Where the symbols take the states:
α: jg->jl, gp->dz, bp->sg, sm->tp, bs->hq, dj->zg, nb->pq, bd->hj, ff->gn, bt->jq, nf->qq, jj->cj, td->hm, zt->zf, dr->qc, lc->bt, bg->jt, zg->dl, sc->lq, dg->lc, lm->dc, ld->rc, bb->nz, hq->dr, sz->cf, tb->rj, lq->dt, qp->zt, gh->jc, fp->sd, ml->sz, qq->qd, zh->ml, qr->ls, jt->jh, nz->cq, mp->pr, rq->fm, tn->dg, th->fp, nt->ld, hz->nb, bh->cg, rh->rz, mb->zc, jh->hz, tc->hl, cg->gt, hm->ll, tz->bd, gt->bl, br->bs, dc->hs, pm->qp, cm->pg, rc->nf, lf->ng, cf->mb, zc->sr, qc->dq, ls->bb, gf->mm, jc->mf, dz->bc, ht->mp, dh->dj, hs->mh, sd->nt, pg->mr, rj->bp, hl->qz, fm->jj, lh->gp, mz->lp, qg->td, pr->tz, cl->bg, tm->lm, qz->rh, bl->rm, cj->hn, bq->cm, mr->qg, jf->ds, gn->bh, hd->ff, gj->sm, sr->gf, mh->bq, sg->dh, ll->tb, cq->tc, tp->hd, jq->sc, pq->sl, pj->br, jl->lf, dq->rq, ng->jf, mm->mz, dt->qr, hn->mq, lp->th, rz->zh, zf->pj, qd->fb, mf->ht, rm->pm, fb->gj, sl->gh, ds->lh, mq->tm, dl->jg, hj->tn, bc->cl
π: jg->pm, gp->hq, bp->gn, sm->lc, bs->zh, dj->gt, nb->hn, bd->mr, ff->sc, bt->tb, nf->tz, jj->gf, td->gj, zt->hl, dr->sz, lc->ll, bg->rq, zg->bl, sc->bp, dg->hm, lm->fp, ld->mp, bb->dl, hq->ml, sz->bc, tb->hd, lq->sg, qp->tc, gh->lm, fp->jc, ml->dz, qq->bd, zh->gp, qr->dj, jt->fm, nz->jg, mp->bq, rq->zc, tn->td, th->gh, nt->ht, hz->cj, bh->dt, rh->ds, mb->bg, jh->jj, tc->lf, cg->qr, hm->sm, tz->pg, gt->ls, br->rz, dc->sd, pm->cq, cm->nf, rc->pr, lf->zt, cf->cl, zc->jt, qc->cf, ls->zg, gf->hz, jc->dc, dz->dr, ht->mh, dh->cg, hs->nt, sd->mf, pg->qq, rj->ff, hl->ng, fm->sr, lh->bs, mz->pq, qg->fb, pr->cm, cl->dq, tm->th, qz->jf, bl->bb, cj->mm, bq->rc, mr->qd, jf->pj, gn->lq, hd->jq, gj->dg, sr->jh, mh->ld, sg->bh, ll->tp, cq->jl, tp->bt, jq->rj, pq->mq, pj->rh, jl->qp, dq->mb, ng->zf, mm->nb, dt->dh, hn->mz, lp->sl, rz->lh, zf->qz, qd->hj, mf->hs, rm->nz, fb->tn, sl->tm, ds->br, mq->lp, dl->rm, hj->qg, bc->qc
ψ: jg->qd, gp->gn, bp->sd, sm->pq, bs->sc, dj->rc, nb->zt, bd->fm, ff->jc, bt->tm, nf->bg, jj->cq, td->mm, zt->dg, dr->dt, lc->mq, bg->bl, zg->nf, sc->dc, dg->hn, lm->rz, ld->bc, bb->pg, hq->lq, sz->dh, tb->th, lq->hs, qp->tn, gh->br, fp->lh, ml->sg, qq->jt, zh->bp, qr->bq, jt->rm, nz->mr, mp->qc, rq->bb, tn->cj, th->ds, nt->dz, hz->qp, bh->ht, rh->tb, mb->zg, jh->pm, tc->td, cg->mp, hm->mz, tz->rq, gt->pr, br->jq, dc->zh, pm->hj, cm->mb, rc->cl, lf->gj, cf->dj, zc->dl, qc->qr, ls->cm, gf->jl, jc->bs, dz->bh, ht->dr, dh->ld, hs->ml, sd->gp, pg->zc, rj->fp, hl->hm, fm->nz, lh->ff, mz->ng, qg->gf, pr->dq, cl->gt, tm->rh, qz->ll, bl->tz, cj->tc, bq->cf, mr->sr, jf->tp, gn->mf, hd->gh, gj->nb, sr->jg, mh->sz, sg->nt, ll->lp, cq->qg, tp->sl, jq->lm, pq->zf, pj->bt, jl->fb, dq->ls, ng->sm, mm->lf, dt->mh, hn->hl, lp->jf, rz->rj, zf->lc, qd->jh, mf->hq, rm->bd, fb->hz, sl->pj, ds->hd, mq->qz, dl->qq, hj->jj, bc->cg
δ: jg->sr, gp->sd, bp->zh, sm->ng, bs->jc, dj->cf, nb->gj, bd->rm, ff->lh, bt->pj, nf->zg, jj->hj, td->tc, zt->nb, dr->ht, lc->zf, bg->nf, zg->mb, sc->bs, dg->zt, lm->jq, ld->dh, bb->rq, hq->mf, sz->mh, tb->rh, lq->hq, qp->hz, gh->hd, fp->rj, ml->hs, qq->dl, zh->dc, qr->qc, jt->qq, nz->fm, mp->cg, rq->tz, tn->qp, th->tb, nt->sg, hz->fb, bh->dz, rh->tm, mb->cm, jh->qd, tc->cj, cg->bc, hm->hl, tz->bl, gt->cl, br->gh, dc->sc, pm->jh, cm->ls, rc->dj, lf->mm, cf->bq, zc->pg, qc->mp, ls->dq, gf->qg, jc->ff, dz->nt, ht->bh, dh->sz, hs->lq, sd->bp, pg->bb, rj->rz, hl->hn, fm->bd, lh->fp, mz->hm, qg->cq, pr->gt, cl->rc, tm->bt, qz->mq, bl->bg, cj->tn, bq->qr, mr->nz, jf->lp, gn->gp, hd->ds, gj->lf, sr->mr, mh->dt, sg->ml, ll->qz, cq->jj, tp->jf, jq->br, pq->sm, pj->sl, jl->gf, dq->pr, ng->mz, mm->td, dt->dr, hn->dg, lp->ll, rz->lm, zf->pq, qd->jg, mf->gn, rm->jt, fb->jl, sl->tp, ds->th, mq->lc, dl->zc, hj->pm, bc->ld
η: jg->dl, gp->lh, bp->rj, sm->gj, bs->br, dj->dh, nb->hz, bd->tz, ff->hd, bt->lc, nf->rc, jj->fm, td->qg, zt->qp, dr->hq, lc->dg, bg->cl, zg->dj, sc->jq, dg->tn, lm->tm, ld->nt, bb->ls, hq->bs, sz->ml, tb->ll, lq->sc, qp->pm, gh->sl, fp->th, ml->zh, qq->nf, zh->rz, qr->dt, jt->bg, nz->bb, mp->ht, rq->dq, tn->hj, th->lp, nt->sd, hz->jh, bh->gn, rh->qz, mb->cf, jh->jt, tc->cq, cg->bh, hm->td, tz->pr, gt->cg, br->pj, dc->lm, pm->rm, cm->bq, rc->ld, lf->jl, cf->sz, zc->mb, qc->dr, ls->qr, gf->sr, jc->gh, dz->gp, ht->mf, dh->sg, hs->dc, sd->fp, pg->cm, rj->tb, hl->tc, fm->rq, lh->ds, mz->mm, qg->mr, pr->mp, cl->bc, tm->mq, qz->hl, bl->gt, cj->jj, bq->mh, mr->pg, jf->ng, gn->ff, hd->tp, gj->fb, sr->zc, mh->hs, sg->bp, ll->hm, cq->nz, tp->sm, jq->bt, pq->nb, pj->zf, jl->jg, dq->qc, ng->lf, mm->gf, dt->lq, hn->cj, lp->mz, rz->rh, zf->zt, qd->qq, mf->jc, rm->bl, fb->qd, sl->pq, ds->jf, mq->hn, dl->zg, hj->bd, bc->dz

The rows follow the links: the fewer symbols apart two states are, the more alike their rows tend to be.

Each row is also shifted at random along 5 hidden directions that mean nothing.

Known rows, each with its state:
-130 -19 13 -41 22 64 -80 -6 -109 -43 -12 -44 -54 18 59 -60 -83 -18 124 -15 -121 76 -8 -4 24 -39 -13 -8: zh
60 -19 -179 16 97 71 -37 5 -74 5 -13 -152 -47 29 12 39 279 12 139 5 -49 72 -8 -25 19 -132 -158 25: lq
-141 56 23 -30 14 -22 71 -21 126 27 -40 24 -16 53 -64 -4 33 58 -73 -55 -71 -46 16 35 -51 29 31 35: qq
127 -15 113 -52 -12 25 -72 -3 -246 -66 14 -29 -69 18 61 -75 -256 -40 53 55 51 35 1 -4 35 43 61 -29: jq
141 -25 65 -40 14 29 -64 -5 -122 -46 15 -32 -57 46 60 -66 -144 -39 69 34 -1 43 2 -11 34 9 12 -26: rz
-125 -61 -40 1 40 40 -77 5 -24 -11 32 -41 -14 11 82 -27 40 -55 110 0 -92 74 -4 -42 55 -56 -82 -37: fp
-207 44 38 4 -32 -37 54 2 -127 -6 -12 -10 -9 -19 -63 33 -62 33 -94 56 200 -66 4 25 -30 57 67 24: nz
-15 -67 52 -7 27 -36 -24 -4 161 27 66 62 26 40 87 -48 -21 -82 -14 -31 -120 19 19 -55 60 36 -44 -77: lp
-22 29 21 -28 71 -65 81 -15 -65 49 17 -48 -43 46 -34 20 80 10 -121 -9 44 -57 41 -20 3 69 -31 -12: gf
-136 -15 19 2 64 -76 66 -9 88 46 55 -20 -15 101 -9 11 107 -32 -110 42 118 -59 35 -38 23 58 -56 -36: qp
-53 80 18 -10 -54 3 42 0 -181 -16 -65 -3 -7 -90 -83 37 -88 80 -52 -10 67 -42 -9 58 -61 27 100 60: rq
-59 26 -107 55 -15 -20 66 11 127 54 -24 28 75 -78 -67 90 200 49 -56 -50 -20 -35 -7 12 -38 -35 -29 36: dl
255 3 136 -77 46 -52 16 -25 -74 21 28 20 -50 34 44 -68 -145 -34 -80 -58 -130 -12 43 -28 30 107 27 -56: pq
99 -75 1 69 -60 -54 -23 26 70 35 75 106 122 -133 68 39 -17 -85 -48 -5 13 0 -7 -56 58 29 -13 -74: zf
-59 -37 6 -21 84 -56 17 -10 -17 67 54 -10 2 -21 62 0 90 -55 -59 -82 -172 11 39 -71 59 45 -89 -72: mz
162 -6 46 8 18 -82 69 -5 117 47 45 37 19 50 -13 12 38 -23 -130 16 84 -67 28 -23 9 74 -6 -31: cj
-116 -73 -30 7 41 16 -68 6 4 5 50 -17 7 -4 96 -22 43 -74 79 -11 -106 67 2 -57 68 -35 -90 -58: gh
0 -76 23 54 -95 7 -92 33 -77 -29 51 81 92 -152 92 4 -158 -83 52 29 31 46 -29 -35 57 0 32 -58: ds
-11 -41 -4 9 3 50 -75 11 -79 -70 25 -75 -53 97 38 -36 -53 -40 113 139 206 37 -18 -5 30 -47 -21 -3: dc
106 -51 -14 42 -69 42 -90 26 -86 -45 17 27 48 -97 61 1 -104 -45 95 40 41 55 -33 -12 33 -42 17 -19: ff
212 36 -28 -9 -36 75 -43 5 -171 -60 -62 -49 -35 -41 -25 -2 -74 50 97 20 23 35 -29 48 -33 -55 48 57: bh
121 -29 45 -65 119 -5 -24 -20 -137 -4 44 -112 -115 137 62 -64 5 -51 24 30 -9 28 38 -50 58 29 -80 -49: rh
-4 -37 -69 15 6 58 -82 15 -171 -24 4 -54 1 -86 59 10 17 -26 121 -5 -66 79 -19 -25 38 -70 -52 -12: sc
-99 -43 -103 9 72 63 -58 3 15 -22 12 -108 -50 97 39 -10 160 -22 140 52 9 66 -10 -25 30 -103 -119 4: gp
91 48 -82 16 -29 54 6 5 -32 -18 -70 -28 3 -48 -66 40 63 76 53 -14 -5 9 -26 52 -57 -69 20 73: bq
95 -38 82 -12 -4 -24 -41 6 -217 -24 53 -16 -23 -25 65 -26 -158 -67 -13 59 107 8 10 -39 57 60 17 -57: tp
51 89 -18 -26 -11 33 36 -6 -227 -30 -81 -77 -62 -28 -93 28 -28 96 -4 10 86 -25 -8 62 -65 -8 64 82: ls
-233 8 -49 4 62 -55 76 -12 160 85 11 17 31 0 -21 40 202 11 -93 -93 -144 -31 28 -27 -2 17 -74 -14: pm
-16 -72 -79 98 -8 -76 26 30 92 66 88 39 112 -89 30 91 179 -73 -83 35 130 -31 4 -72 56 7 -90 -62: nb
53 -41 11 -40 88 12 -45 -11 -98 -4 38 -79 -71 75 74 -50 19 -53 57 7 -65 50 22 -49 58 -4 -81 -48: hd
136 -53 59 -3 -10 22 -64 2 98 -53 41 9 -27 126 57 -70 -111 -60 73 98 110 24 -9 -10 32 -9 7 -27: rj
-7 -66 10 -22 79 -2 -41 -10 120 14 57 -20 -29 111 86 -58 55 -73 50 -7 -112 45 21 -56 62 -11 -95 -60: th
50 -72 -4 35 -27 20 -75 19 33 -31 49 18 29 2 73 -19 -48 -72 79 63 65 42 -18 -32 50 -30 -25 -40: lm
-46 -28 -17 -66 120 50 -49 -27 92 3 2 -74 -89 149 67 -84 89 -22 117 -61 -254 79 21 -27 33 -53 -108 -21: bs
-134 67 -33 -21 -15 46 13 -5 -109 -21 -77 -36 -29 -41 -62 17 -6 81 32 -35 -44 3 -14 55 -57 -33 44 68: gt

Complete each set of four: the symbols that take the first to the second take the third to the fourth, perhaps in another order.
Answers are names.
-38 -9 -72 39 -37 67 -46 16 59 -53 -24 -28 2 38 -19 8 36 18 114 82 127 27 -39 32 -21 -92 -3 47
to -146 38 -73 22 18 1 57 0 93 10 -29 -44 -13 67 -81 44 160 56 -22 39 122 -41 -3 28 -46 -38 -25 54
as 147 -1 -70 3 -13 73 -63 8 -105 -25 -39 -26 5 -91 21 6 10 18 120 -47 -139 72 -25 11 -2 -78 -16 24
to gt

48 -57 3 37 6 -50 -13 18 -157 16 75 -19 27 -64 53 34 -1 -75 -46 61 149 -6 10 -63 67 40 -41 -64
to -1 -43 -17 4 22 49 -71 7 -57 -52 23 -73 -51 87 45 -34 -14 -40 114 101 123 46 -13 -14 32 -52 -43 -8
as 42 64 -50 -2 -38 44 16 -1 -43 -14 -79 -5 2 -65 -71 31 13 84 29 -45 -53 0 -22 58 -63 -44 49 73
to pm

-71 84 -12 -53 61 -26 78 -19 -267 47 -52 -72 -50 -88 -63 44 60 73 -93 -102 -116 -29 31 10 -30 48 2 29
to -251 23 12 8 -19 -48 53 0 4 44 -3 55 47 -91 -26 37 8 16 -99 -66 -61 -37 11 -2 -12 49 27 -7
as 138 55 59 -3 -48 -46 79 -8 138 14 -27 75 24 22 -80 10 -53 50 -115 -7 63 -80 5 47 -59 60 91 34
to qd

33 11 -50 63 -135 67 -51 30 -35 -62 -50 49 70 -127 -32 40 -95 38 88 48 114 20 -60 57 -43 -72 88 59
to 141 -43 -11 35 -53 52 -71 15 138 -57 10 27 22 55 31 -31 -54 -29 110 84 96 37 -34 13 6 -63 11 5
as 91 -77 47 22 -11 -33 -36 8 156 3 76 60 38 49 75 -36 -45 -89 -1 45 40 8 4 -47 57 23 -25 -68
to zt

110 -50 62 -4 -39 16 -74 5 23 -27 29 63 26 -26 81 -54 -155 -59 56 -8 -82 47 -10 -19 38 8 26 -45
to -45 -36 12 -15 7 55 -74 -1 66 -48 6 -14 -34 90 52 -64 -57 -30 118 37 -23 55 -13 -1 19 -48 -15 -7
as -161 -16 -23 30 -101 79 -99 25 -151 -67 -32 30 45 -152 35 3 -153 0 132 8 -21 69 -49 26 0 -65 64 18
to ld

-140 62 83 -32 -29 3 47 -15 108 -46 -43 6 -60 159 -87 -42 -111 60 -36 84 189 -66 -3 73 -70 31 103 62
to -191 68 43 -35 8 -21 62 -12 -144 -6 -37 -42 -56 22 -73 10 -45 59 -77 19 107 -56 14 36 -43 51 57 40
as 86 34 -63 47 -18 -48 76 12 -66 46 -8 -3 51 -104 -70 98 122 38 -107 -6 107 -59 2 2 -26 18 -2 22
to gf

-156 -106 40 51 -56 -2 -82 20 240 -26 83 98 70 46 100 -46 -88 -110 61 78 70 31 -20 -41 62 -13 -10 -69
to 72 -61 -124 45 26 49 -65 18 45 2 22 -41 31 -26 57 24 161 -37 123 2 -63 74 -19 -37 41 -103 -112 -15
as 5 28 -14 -16 -1 54 -1 -13 214 -41 -48 -11 -43 157 -47 -42 25 51 74 38 26 1 -18 58 -55 -62 19 63
to cm

-107 61 30 -25 -10 -31 65 -12 -21 32 -40 37 10 -62 -55 19 -21 56 -94 -85 -99 -42 15 27 -42 50 57 24
to 64 -27 20 89 -107 -79 38 30 64 23 51 112 125 -117 -18 74 -44 -35 -128 66 238 -74 -14 -13 8 58 59 -28
as -227 46 -36 22 -52 6 32 6 -25 3 -47 23 35 -88 -65 51 15 59 -27 -22 17 -25 -17 39 -47 -12 49 49
to qd

-146 16 5 8 1 -57 62 -5 62 60 9 56 51 -68 -21 36 55 8 -109 -76 -86 -41 19 -13 -6 49 1 -15
to -9 0 89 -9 -38 -69 31 -4 22 48 23 119 67 -117 25 -1 -113 -25 -118 -100 -152 -28 18 -19 14 95 58 -49
as -120 -56 0 40 21 -67 12 15 -73 28 85 -20 26 -14 39 38 51 -75 -72 75 184 -27 16 -66 61 45 -58 -63
to ll

134 -35 -28 13 80 -69 43 -1 -18 62 67 -41 3 15 24 36 156 -49 -84 3 34 -25 34 -67 50 38 -101 -55
to 110 3 23 5 31 -75 68 -2 -9 48 37 -1 5 9 -18 30 58 -15 -126 10 86 -59 28 -29 13 69 -20 -28
as 103 48 36 4 -64 -22 70 -14 389 26 -46 146 66 37 -75 -8 -7 62 -75 -74 -110 -57 -7 61 -77 17 85 44
to ls

-70 62 7 -30 24 -25 76 -19 67 35 -42 7 -17 25 -69 10 57 64 -80 -68 -81 -45 17 31 -50 29 21 36
to 141 9 -34 71 -57 -64 74 18 96 38 16 59 88 -65 -63 87 81 14 -122 39 188 -78 -6 5 -22 29 22 11
as -54 -64 37 49 -45 -59 -17 21 -26 17 77 66 76 -88 60 23 -67 -82 -61 39 104 -13 0 -52 59 54 2 -72
to jf

183 15 35 -3 14 -75 74 -8 51 57 20 42 25 -18 -24 24 33 1 -135 -41 -12 -60 28 -15 -2 75 6 -21
to -194 -21 81 18 -39 -74 32 3 114 28 48 99 58 -16 12 -1 -79 -43 -113 5 50 -50 13 -20 17 82 42 -45
as -87 9 -44 -33 23 79 -60 -7 -75 -29 -46 -50 -42 -10 24 -31 2 23 130 -54 -182 75 -14 15 -6 -74 -23 26
to nt

-124 -102 -67 92 -53 0 -85 44 -113 -5 80 19 99 -160 95 56 13 -100 59 62 108 50 -27 -69 82 -39 -58 -67
to -109 -50 -82 19 32 58 -78 13 -89 -25 17 -77 -17 -2 59 1 77 -36 133 35 -4 75 -14 -29 42 -84 -86 -14
as -102 50 19 -45 0 75 -36 -7 -216 -83 -60 -102 -107 72 -39 -38 -114 53 94 76 122 20 -17 56 -36 -34 55 64
to ls

-130 45 -32 29 -69 -6 42 6 51 24 -49 77 76 -133 -60 56 14 59 -51 -76 -76 -28 -16 39 -52 -3 59 40
to 48 50 37 -33 35 -59 76 -13 -141 45 -10 -17 -23 -43 -42 27 8 31 -127 -55 -27 -52 33 -4 -13 80 16 -2
as -54 -27 -92 11 22 71 -67 9 -42 -22 -14 -58 -11 -15 35 0 84 -5 137 -7 -85 75 -20 -8 17 -95 -67 10
to cg

-97 -39 67 -36 87 -58 14 -16 6 27 72 -37 -54 120 53 -43 11 -68 -59 30 30 -15 42 -60 57 68 -63 -68
to 133 -3 96 -25 5 -62 19 -4 -161 21 37 21 -5 -52 28 -8 -125 -37 -102 -13 13 -29 27 -31 33 104 35 -51
as -34 25 -48 28 -56 45 4 4 226 -21 -52 50 36 26 -53 7 36 54 52 -1 -9 -3 -33 57 -59 -67 37 62
to mp

